Below are the code and all the weights of a small trained network. Each question names an input and a target symbol and asks about switching units off, where a switched-off unit gives its printed mean instead of its output.

import numpy as np


def w(rows, s, z=0):
    codes = np.array(rows[::2]) - 128.0
    scale = np.full(codes.shape[1], s)
    scale[-1] = z or s
    return codes * scale


def f(y):
    return np.maximum(y, 0)


def softmax(a):
    e = np.exp(a - a.max(-1, keepdims=True))
    return e / e.sum(-1, keepdims=True)


def log_softmax(a):
    a = a - a.max(-1, keepdims=True)
    return a - np.log(np.exp(a).sum(-1, keepdims=True))


def net(x, mask):
    ids = ['ΓΘΛΦΨαζστω'.index(c) for c in x.split()]
    T = len(ids)
    res = E[ids] + P[:T]
    u = 0
    for l in range(2):
        q, k, v = (res @ M[l].T for M in (Q, K, V))
        z = softmax(np.where(np.tri(T) > 0, q @ k.T / 3**0.5, -1e9)) @ v
        res = res + np.where(mask[u], z, O[l][:, -1]) @ O[l][:, :-1]
        u += 1
        y = f(res @ A[l][:, :-1].T + A[l][:, -1])
        res = res + np.where(mask[u : u + 8], y, B[l][:, -1]) @ B[l][:, :-1]
        u += 8
    return log_softmax(res[-1] @ U[:, :-1].T + U[:, -1])


Q, K, V, O, A, B = {}, {}, {}, {}, {}, {}
E = w([
[168,114,147,158,110,163,107,141,162,153,41,142],'Γ',
[159,28,89,167,49,195,142,70,153,178,68,84],'Θ',
[193,97,85,181,126,93,183,130,180,39,80,69],'Λ',
[125,141,141,100,136,164,97,93,116,83,102,253],'Φ',
[138,146,119,124,115,188,205,120,146,146,80,200],'Ψ',
[136,47,36,193,230,142,125,121,140,126,132,240],'α',
[82,138,58,83,76,89,157,122,101,81,102,82],'ζ',
[69,203,112,151,96,108,127,127,29,104,90,133],'σ',
[145,179,70,201,100,57,76,124,96,115,62,93],'τ',
[176,110,6,20,43,56,147,105,97,45,171,129],'ω',
],0.017)
P = w([
[33,70,197,80,146,32,217,219,32,172,61,246],'0',
[126,15,170,103,72,96,89,117,181,133,70,206],'1',
[117,2,89,143,96,89,97,110,124,124,71,180],'2',
[219,73,116,123,131,43,110,87,177,104,91,146],'3',
[141,103,122,107,141,90,109,77,159,133,105,159],'4',
[124,103,101,137,143,114,103,83,154,127,114,147],'5',
[112,142,92,121,151,136,100,90,188,138,125,147],'6',
[89,118,105,126,142,140,77,51,159,125,164,116],'7',
[84,151,80,126,150,172,74,67,194,130,165,110],'8',
[106,171,38,166,166,173,79,94,175,126,170,92],'9',
[87,211,43,145,172,193,72,85,195,133,179,104],'10',
[126,187,69,115,218,114,132,82,144,116,165,113],'11',
],0.0074)
Q[0] = w([
[184,79,97,66,89,133,92,108,124,156,95,186],'0.h0',
[151,127,198,133,161,134,124,94,151,146,171,85],'0.h0',
[146,136,186,78,135,114,133,254,96,138,238,82],'0.h0',
],0.0085)
K[0] = w([
[130,169,2,83,118,125,122,108,130,62,212,105],'0.h0',
[151,68,179,147,98,195,67,178,176,160,110,189],'0.h0',
[165,14,142,71,87,54,124,203,113,138,74,170],'0.h0',
],0.0082)
V[0] = w([
[172,166,17,121,174,135,178,79,130,2,246,197],'0.h0',
[158,98,194,183,211,132,199,121,168,73,172,230],'0.h0',
[228,151,186,175,111,253,85,145,105,129,191,118],'0.h0',
],0.004)
O[0] = w([
[92,31,114,163,111,251,89,136,92,101,162,192,189],'0.h0',
[192,122,33,37,115,91,72,180,164,98,124,135,48],'0.h0',
[145,167,86,70,108,154,73,119,99,159,105,119,2],'0.h0',
],0.011,0.0078)
A[0] = w([
[22,82,87,186,192,180,158,118,154,52,12,242,249],'0.n0',
[69,187,138,64,135,24,130,198,44,120,108,190,32],'0.n1',
[49,92,90,87,18,109,188,200,179,80,105,34,195],'0.n2',
[96,150,92,228,133,113,187,166,115,3,124,64,158],'0.n3',
[188,174,126,61,229,126,169,209,152,182,106,178,140],'0.n4',
[144,5,104,135,69,221,83,148,182,216,130,171,178],'0.n5',
[198,99,52,133,100,123,87,202,183,182,116,137,158],'0.n6',
[202,208,125,90,88,127,204,119,179,51,107,123,102],'0.n7',
],0.0053,0.0021)
B[0] = w([
[184,135,179,74,133,92,130,96,173,120,154,137,254],'0.n0',
[114,140,220,119,86,143,112,141,85,93,116,206,137],'0.n1',
[170,87,95,130,195,85,148,144,106,121,128,79,180],'0.n2',
[42,176,105,20,131,92,94,125,96,75,123,98,200],'0.n3',
[141,128,76,94,218,95,75,150,187,130,42,158,131],'0.n4',
[149,185,195,176,149,133,142,118,112,71,161,177,190],'0.n5',
[79,104,148,182,255,162,137,67,87,50,157,209,136],'0.n6',
[122,75,76,135,142,170,114,167,123,116,77,124,134],'0.n7',
],0.0076,0.017)
Q[1] = w([
[161,151,105,159,109,167,123,170,177,195,119,156],'1.h0',
[111,150,94,147,130,135,95,127,99,131,137,110],'1.h0',
[9,150,39,32,121,16,85,143,111,105,95,39],'1.h0',
],0.011)
K[1] = w([
[86,127,126,124,140,155,90,72,202,134,100,121],'1.h0',
[175,106,155,108,141,60,164,129,151,93,136,94],'1.h0',
[155,43,172,137,111,44,205,138,116,111,2,203],'1.h0',
],0.0074)
V[1] = w([
[127,155,163,104,63,147,139,183,2,63,140,211],'1.h0',
[110,114,140,25,75,100,212,148,128,151,185,38],'1.h0',
[160,26,142,91,166,169,158,152,151,62,234,106],'1.h0',
],0.0073)
O[1] = w([
[122,128,148,212,122,129,149,181,2,140,122,232,253],'1.h0',
[58,112,144,87,56,80,169,174,119,129,112,159,161],'1.h0',
[71,117,187,149,245,208,89,206,183,109,106,105,223],'1.h0',
],0.0093,0.014)
A[1] = w([
[113,170,114,26,68,54,151,110,171,112,105,101,88],'1.n0',
[97,95,143,167,140,126,111,255,76,94,132,147,78],'1.n1',
[81,130,151,126,192,144,102,199,133,120,115,100,36],'1.n2',
[180,97,122,84,97,124,124,123,109,115,187,196,144],'1.n3',
[105,147,177,136,164,158,106,87,207,106,148,131,249],'1.n4',
[120,124,99,103,178,83,54,141,119,88,172,147,87],'1.n5',
[163,141,109,143,127,161,144,134,43,121,151,161,22],'1.n6',
[219,112,129,120,178,228,111,135,145,148,135,151,181],'1.n7',
],0.0071,0.0019)
B[1] = w([
[179,108,112,132,125,217,13,182,109,98,153,161,161],'1.n0',
[148,172,29,81,114,210,142,8,152,194,123,102,254],'1.n1',
[164,113,131,179,85,154,177,171,138,76,230,117,206],'1.n2',
[55,183,126,139,17,222,102,144,127,108,176,22,154],'1.n3',
[159,128,146,80,115,114,148,180,133,228,117,53,190],'1.n4',
[167,110,254,119,129,68,142,143,205,119,144,64,157],'1.n5',
[138,33,127,127,128,88,74,202,144,192,78,120,173],'1.n6',
[30,143,24,133,102,50,108,79,126,78,86,96,179],'1.n7',
],0.0072,0.029)
U = w([
[211,161,151,135,106,93,154,60,115,133,212,128,68],'Γ',
[105,95,155,121,147,128,48,116,119,104,118,151,144],'Θ',
[138,109,200,131,112,101,154,169,149,152,158,120,222],'Λ',
[211,104,145,109,207,114,116,126,54,163,141,152,254],'Φ',
[123,97,143,158,182,62,111,94,104,111,178,156,251],'Ψ',
[142,127,149,143,149,108,124,118,84,133,138,80,11],'α',
[78,131,91,107,132,84,154,78,152,110,99,154,171],'ζ',
[189,80,107,90,126,101,125,126,120,255,142,84,29],'σ',
[148,109,152,224,102,79,124,176,116,87,201,184,149],'τ',
[159,109,129,174,129,155,124,123,140,143,195,173,28],'ω',
],0.0059,0.0026)

Each question gives the input, a string of symbols that net reads in full, and the target symbol t.
The units are the heads (3 rows each of Q, K, V and O) and the neurons (one row each of A and B). Each row of codes is followed by its name. A weight is (code - 128) times the scale printed after its matrix; where a second scale follows, it is the last column's (O, A, B and U).
mask holds one flag per unit, layer by layer, with each layer's heads first. A switched-off unit (its flag False) gives its mean, the last column of its rows in O or B, instead of its output. The means were averaged over made-up inputs and are rounded, as every weight is.
A unit's drop is (log p(t) with every unit on - log p(t) with that unit switched off) / (log p(t) with every unit on - log p(t) with every unit switched off).
The circuit of an input: a set's keep is (log p(t) with only the set's units on - log p(t) with every unit switched off) / (log p(t) with every unit on - log p(t) with every unit switched off). Starting from the 12 units with the biggest drops (on a tie, the unit counted first), units are removed one at a time, each time the one whose removal leaves the highest keep (on an exact tie, the one counted first), for as long as the keep stays at least 0.8.
circuit, biggest first: the units of the circuit, biggest drop first
most important unit: the unit with the biggest drop
k most important neurons: the k neurons with the biggest drops, biggest first
k most important neurons of layer l: the k neurons of layer l with the biggest drops, biggest first
input α ω Γ ζ Θ Θ, target Λ: 3 most important neurons of layer 1 => (1.n1 1.n4 1.n0)
input α Γ τ ζ ω ζ ζ σ Γ, target τ: circuit, biggest first => (1.n1 1.h0 0.n2)
input Ψ ζ Λ, target Ψ: 3 most important neurons of layer 1 => (1.n1 1.n4 1.n2)
input ω Θ Θ Θ ζ Θ σ α Θ τ, target ω: 2 most important neurons of layer 1 => (1.n1 1.n2)
input Φ Γ α ω ζ ζ σ, target Φ: most important unit => 1.h0
input ζ Φ ζ ω Θ Γ, target ω: circuit, biggest first => (0.h0 1.h0 1.n1 1.n2)
input ζ Θ ω ζ ζ, target ζ: circuit, biggest first => (1.h0 1.n2 0.h0 0.n3)
input Λ ζ Γ α Λ ζ α σ τ α Γ, target Γ: circuit, biggest first => (1.h0 1.n6)
input Γ ζ τ ζ τ, target Γ: circuit, biggest first => (0.h0 1.h0)
input Γ Λ Λ ζ ζ ζ Θ ζ ζ Θ Ψ, target Λ: 2 most important neurons => (1.n1 0.n3)
input ζ ζ Λ ω Λ Θ ζ ω Ψ ω Ψ Γ, target ω: circuit, biggest first => (0.h0 1.n2 1.h0 1.n1)
input Ψ ζ Φ Γ σ Θ Γ σ ζ Ψ ζ ζ, target Ψ: 2 most important neurons => (1.n1 0.n1)
input Θ Θ σ Λ ζ Θ Φ α α, target Ψ: 2 most important neurons => (1.n7 0.n5)
input ζ σ Θ Θ, target τ: circuit, biggest first => (1.n1 1.h0)
input ω α Θ Φ Θ Λ ζ σ, target ω: circuit, biggest first => (1.n1 1.h0 1.n2 0.h0)
input ζ Θ ω Θ ζ ζ Γ, target Λ: most important unit => 1.h0
input Γ Γ ζ τ τ Θ Φ Γ Λ Λ, target Γ: circuit, biggest first => (1.h0 0.h0)
input Λ τ ζ Θ ζ, target Λ: circuit, biggest first => (1.h0 0.h0 1.n1 1.n7)
input τ ζ σ ζ Ψ α ζ τ ζ Γ ζ, target τ: circuit, biggest first => (1.n1 1.h0)
input ζ ζ τ Ψ, target Γ: circuit, biggest first => (1.h0)
input Θ ζ Θ σ, target Θ: 2 most important neurons => (1.n0 1.n2)
input ζ τ Φ Γ Ψ α ω Θ, target ω: circuit, biggest first => (0.h0 1.h0 1.n1 0.n5)
input Θ ζ Θ ω Γ ζ ζ, target Θ: 2 most important neurons => (1.n0 1.n1)
input Λ ζ Γ Θ ω ζ Θ ζ Θ Φ τ, target Λ: 2 most important neurons of layer 1 => (1.n1 1.n7)
input ζ Θ ζ σ Θ Θ, target τ: 3 most important neurons => (1.n1 0.n3 0.n2)
input ζ ζ ζ ω Θ ζ ζ σ Θ Λ, target ζ: 2 most important neurons of layer 0 => (0.n1 0.n3)
